Below is a small trained network, with its code and all its weights. Each question gives an input and a class and asks what happens when units are switched off, that is, made to give their printed mean instead of their output.

import numpy as np


def w(rows, s, z=0):
    codes = np.array(rows[::2]) - 128.0
    scale = np.full(codes.shape[1], s)
    scale[-1] = z or s
    return codes * scale


def f(y):
    return np.maximum(y, 0)


def log_softmax(a):
    a = a - a.max(-1, keepdims=True)
    return a - np.log(np.exp(a).sum(-1, keepdims=True))


def net(x, mask):
    res = np.array(x, float).reshape(1, 8) / 4 @ E
    y = f(res @ A[0][:, :-1].T + A[0][:, -1])
    res = res + np.where(mask, y, B[0][:, -1]) @ B[0][:, :-1]
    return log_softmax(res[-1] @ U[:, :-1].T + U[:, -1])


A, B = {}, {}
E = w([
[132,127,131,126,127,125,128],'x0',
[186,195,67,165,86,96,37],'x1',
[128,131,132,125,123,125,129],'x2',
[113,137,127,126,128,131,124],'x3',
[110,53,56,36,86,124,96],'x4',
[131,126,130,128,126,127,127],'x5',
[139,122,129,129,128,126,130],'x6',
[55,80,134,178,127,4,138],'x7',
],0.02)
A[0] = w([
[122,191,175,157,106,99,129,252],'neuron 1',
[202,190,104,165,129,138,112,194],'neuron 2',
[110,48,47,22,67,121,103,119],'neuron 3',
[93,67,162,86,151,118,146,123],'neuron 4',
[136,109,189,63,181,213,147,220],'neuron 5',
[134,148,90,168,118,49,64,13],'neuron 6',
[113,129,178,138,168,86,175,206],'neuron 7',
[196,184,93,104,113,154,65,77],'neuron 8',
[133,117,158,132,115,129,120,103],'neuron 9',
[80,75,144,93,130,116,116,88],'neuron 10',
[160,178,148,132,130,169,130,136],'neuron 11',
[102,78,163,109,146,73,172,74],'neuron 12',
[120,124,103,157,101,137,137,84],'neuron 13',
[172,162,55,69,76,160,88,83],'neuron 14',
[108,132,108,194,85,6,52,2],'neuron 15',
[111,94,131,129,137,100,140,77],'neuron 16',
[124,131,164,63,129,220,185,174],'neuron 17',
[118,148,126,121,96,127,151,82],'neuron 18',
[80,104,162,177,152,106,177,135],'neuron 19',
],0.015,0.0096)
B[0] = w([
[120,127,165,152,141,160,142,204],'neuron 1',
[117,170,152,157,146,156,119,223],'neuron 2',
[129,130,61,4,123,103,113,253],'neuron 3',
[106,135,118,122,139,87,142,198],'neuron 4',
[182,115,90,154,139,162,170,214],'neuron 5',
[183,125,104,139,138,168,152,198],'neuron 6',
[114,101,153,152,94,118,144,205],'neuron 7',
[112,134,138,115,107,129,80,222],'neuron 8',
[132,129,141,125,129,126,131,131],'neuron 9',
[122,125,117,103,134,94,134,180],'neuron 10',
[111,166,137,139,137,138,137,180],'neuron 11',
[92,146,134,112,149,111,111,199],'neuron 12',
[116,133,114,134,116,137,136,133],'neuron 13',
[128,121,127,111,121,173,81,223],'neuron 14',
[167,110,83,139,138,158,177,233],'neuron 15',
[112,145,132,118,151,104,127,162],'neuron 16',
[169,120,111,132,129,177,164,208],'neuron 17',
[138,126,134,127,129,124,126,128],'neuron 18',
[114,83,164,132,84,97,138,208],'neuron 19',
],0.021,0.032)
U = w([
[148,139,155,201,126,166,205,254],'0',
[155,116,49,86,130,146,162,138],'1',
[101,249,192,177,145,152,68,129],'2',
[114,160,122,84,71,152,12,44],'3',
[54,64,212,164,104,73,161,103],'4',
[47,125,103,82,127,30,162,58],'5',
],0.014,0.0059)

Each question gives the input, the list of numbers given to net, and the class t.
The units are the neurons (one row each of A and B). Each row of codes is followed by its name. A weight is (code - 128) times the scale printed after its matrix; where a second scale follows, it is the last column's (A, B and U).
mask holds one flag per neuron, in row order. A switched-off neuron (its flag False) gives its mean, the last column of its row in B, instead of its output. The means were averaged over made-up inputs and are rounded, as every weight is.
A unit's drop is (log p(t) with every unit on - log p(t) with that unit switched off) / (log p(t) with every unit on - log p(t) with every unit switched off).
The circuit of an input: a set's keep is (log p(t) with only the set's units on - log p(t) with every unit switched off) / (log p(t) with every unit on - log p(t) with every unit switched off). Starting from the 12 units with the biggest drops (on a tie, the unit counted first), units are removed one at a time, each time the one whose removal leaves the highest keep (on an exact tie, the one counted first), for as long as the keep stays at least 0.8.
circuit, biggest first: the units of the circuit, biggest drop first
unit that matters most: the unit with the biggest drop
k most important neurons: the k neurons with the biggest drops, biggest first
drop when u is switched off: that unit's drop, to one decimal
input [-1,0,-6,7,-5,-4,3,8], class 4: circuit, biggest first => [neuron 19]
input [1,0,1,-5,-7,2,1,2], class 4: circuit, biggest first => [neuron 5; neuron 19]
input [-7,1,-7,7,7,-1,5,-8], class 3: 3 most important neurons => [neuron 14; neuron 8; neuron 15]
input [6,1,6,-1,-5,-4,7,8], class 0: 2 most important neurons => [neuron 15; neuron 6]
input [5,1,-3,5,-6,-2,-5,-7], class 2: 2 most important neurons => [neuron 15; neuron 2]
input [6,1,2,-8,-5,3,-1,0], class 2: 3 most important neurons => [neuron 15; neuron 5; neuron 17]
input [-5,7,6,-6,1,-5,-7,-6], class 3: 2 most important neurons => [neuron 14; neuron 8]
input [0,1,6,1,-8,-2,-8,-5], class 2: 2 most important neurons => [neuron 15; neuron 2]
input [-8,-5,-8,-3,3,-5,4,1], class 5: 3 most important neurons => [neuron 15; neuron 6; neuron 4]
input [5,8,4,7,0,-8,0,-8], class 2: 3 most important neurons => [neuron 2; neuron 3; neuron 11]
input [1,8,-1,-7,7,4,-8,-1], class 3: 2 most important neurons => [neuron 14; neuron 8]
input [-1,0,-4,-5,5,-5,-4,4], class 5: 2 most important neurons => [neuron 5; neuron 17]
input [8,-5,1,-3,-3,-4,-5,-5], class 0: drop when neuron 3 is switched off => 0.3
input [3,-2,-1,6,-1,-7,1,5], class 4: drop when neuron 3 is switched off => 0.4
input [7,0,6,-4,-6,-5,8,0], class 0: unit that matters most => neuron 8
input [7,-8,-6,2,-3,-4,5,-4], class 0: drop when neuron 3 is switched off => 0.3
